Here is a tiny trained network, its code and every weight. The questions are about switching its units off for an input and a class, where a switched-off unit gives its printed mean instead of its output.

import numpy as np


def w(rows, s, z=0):
    codes = np.array(rows[::2]) - 128.0
    scale = np.full(codes.shape[1], s)
    scale[-1] = z or s
    return codes * scale


def norm(h):
    return h / np.sqrt((h * h).mean(-1, keepdims=True) + 1e-5)


def f(y):
    return y / 2 * (1 + np.tanh(0.7978845608 * (y + 0.044715 * y**3)))


def log_softmax(a):
    a = a - a.max(-1, keepdims=True)
    return a - np.log(np.exp(a).sum(-1, keepdims=True))


def net(x, mask):
    res = np.array(x, float).reshape(1, 4) / 4 @ E
    u = 0
    for l in range(4):
        y = f(norm(res) @ A[l][:, :-1].T + A[l][:, -1])
        res = res + np.where(mask[u : u + 5], y, B[l][:, -1]) @ B[l][:, :-1]
        u += 5
    return log_softmax(norm(res)[-1] @ U[:, :-1].T + U[:, -1])


A, B = {}, {}
E = w([
[241,69,6],'x0',
[94,3,159],'x1',
[121,125,123],'x2',
[240,127,210],'x3',
],0.0062)
A[0] = w([
[110,37,167,44],'0.n1',
[168,185,83,1],'0.n2',
[138,245,92,41],'0.n3',
[86,13,172,79],'0.n4',
[230,121,230,49],'0.n5',
],0.012,0.0032)
B[0] = w([
[216,94,175,173],'0.n1',
[175,120,156,158],'0.n2',
[193,124,176,207],'0.n3',
[213,74,191,215],'0.n4',
[6,125,40,253],'0.n5',
],0.012,0.0042)
A[1] = w([
[45,117,148,31],'1.n1',
[108,188,133,2],'1.n2',
[191,47,254,153],'1.n3',
[178,150,53,139],'1.n4',
[142,128,207,74],'1.n5',
],0.0074,0.0043)
B[1] = w([
[104,160,91,121],'1.n1',
[254,175,107,99],'1.n2',
[99,119,55,252],'1.n3',
[97,91,126,194],'1.n4',
[124,199,61,127],'1.n5',
],0.0069,0.0036)
A[2] = w([
[109,141,177,3],'2.n1',
[101,137,252,73],'2.n2',
[124,205,79,142],'2.n3',
[149,197,114,95],'2.n4',
[182,195,124,130],'2.n5',
],0.015,0.0039)
B[2] = w([
[153,141,42,120],'2.n1',
[230,122,1,248],'2.n2',
[75,68,192,253],'2.n3',
[137,88,188,188],'2.n4',
[127,19,131,230],'2.n5',
],0.0095,0.003)
A[3] = w([
[172,146,211,83],'3.n1',
[132,153,140,2],'3.n2',
[87,247,186,160],'3.n3',
[47,52,196,224],'3.n4',
[172,14,24,221],'3.n5',
],0.011,0.0057)
B[3] = w([
[180,64,252,130],'3.n1',
[154,32,67,118],'3.n2',
[195,181,99,135],'3.n3',
[72,151,172,184],'3.n4',
[122,197,152,250],'3.n5',
],0.011,0.016)
U = w([
[122,142,156,243],'0',
[60,148,154,147],'1',
[164,92,192,130],'2',
[174,187,93,101],'3',
[110,116,137,84],'4',
[126,1,43,21],'5',
[133,52,75,12],'6',
[126,34,69,6],'7',
],0.023,0.012)

Each question gives the input, the list of numbers given to net, and the class t.
The units are the neurons (one row each of A and B). Each row of codes is followed by its name. A weight is (code - 128) times the scale printed after its matrix; where a second scale follows, it is the last column's (A, B and U).
mask holds one flag per neuron, layer by layer. A switched-off neuron (its flag False) gives its mean, the last column of its row in B, instead of its output. The means were averaged over made-up inputs and are rounded, as every weight is.
A unit's drop is (log p(t) with every unit on - log p(t) with that unit switched off) / (log p(t) with every unit on - log p(t) with every unit switched off).
The circuit of an input: a set's keep is (log p(t) with only the set's units on - log p(t) with every unit switched off) / (log p(t) with every unit on - log p(t) with every unit switched off). Starting from the 12 units with the biggest drops (on a tie, the unit counted first), units are removed one at a time, each time the one whose removal leaves the highest keep (on an exact tie, the one counted first), for as long as the keep stays at least 0.8.
units of the circuit, in order: the units of the circuit, biggest drop first
most important unit: the unit with the biggest drop
top k neurons in layer l: the k neurons of layer l with the biggest drops, biggest first
drop when u is switched off: that unit's drop, to one decimal
input [5,5,-8,-3], class 0: units of the circuit, in order -> [3.n5]
input [6,5,-6,-6], class 0: units of the circuit, in order -> [3.n5, 0.n5]
input [8,7,-1,3], class 3: top 3 neurons in layer 2 -> [2.n3, 2.n5, 2.n4]
input [-6,4,2,-1], class 3: units of the circuit, in order -> [2.n2, 0.n5]
input [5,4,3,6], class 1: units of the circuit, in order -> [0.n5, 2.n2]
input [-1,-5,1,0], class 2: top 2 neurons in layer 0 -> [0.n3, 0.n5]
input [-8,-6,-1,5], class 3: top 2 neurons in layer 2 -> [2.n2, 2.n1]
input [-3,-6,5,-4], class 2: units of the circuit, in order -> [0.n3, 3.n1]
input [-8,1,4,-7], class 3: units of the circuit, in order -> [0.n5, 2.n2, 2.n3]
input [3,-8,6,-6], class 2: top 3 neurons in layer 0 -> [0.n3, 0.n5, 0.n2]
input [-5,-7,-7,8], class 1: top 2 neurons in layer 3 -> [3.n4, 3.n5]
input [-8,7,-7,-7], class 3: top 3 neurons in layer 2 -> [2.n2, 2.n3, 2.n5]
input [7,3,0,-7], class 1: top 2 neurons in layer 3 -> [3.n5, 3.n3]
input [5,5,-8,4], class 0: top 3 neurons in layer 0 -> [0.n1, 0.n4, 0.n5]
input [2,8,7,-7], class 2: units of the circuit, in order -> [0.n4]
input [-2,-8,-7,5], class 2: top 2 neurons in layer 0 -> [0.n3, 0.n2]
input [7,5,-2,4], class 3: top 3 neurons in layer 3 -> [3.n5, 3.n4, 3.n1]
input [-7,4,-3,-1], class 3: drop when 2.n2 is switched off -> 1.0
input [-5,5,5,8], class 1: drop when 0.n5 is switched off -> 3.1
input [0,4,-1,7], class 1: drop when 0.n5 is switched off -> 1.0
input [-2,-6,-2,1], class 2: top 2 neurons in layer 0 -> [0.n3, 0.n5]
input [6,8,-1,-3], class 2: most important unit -> 0.n4
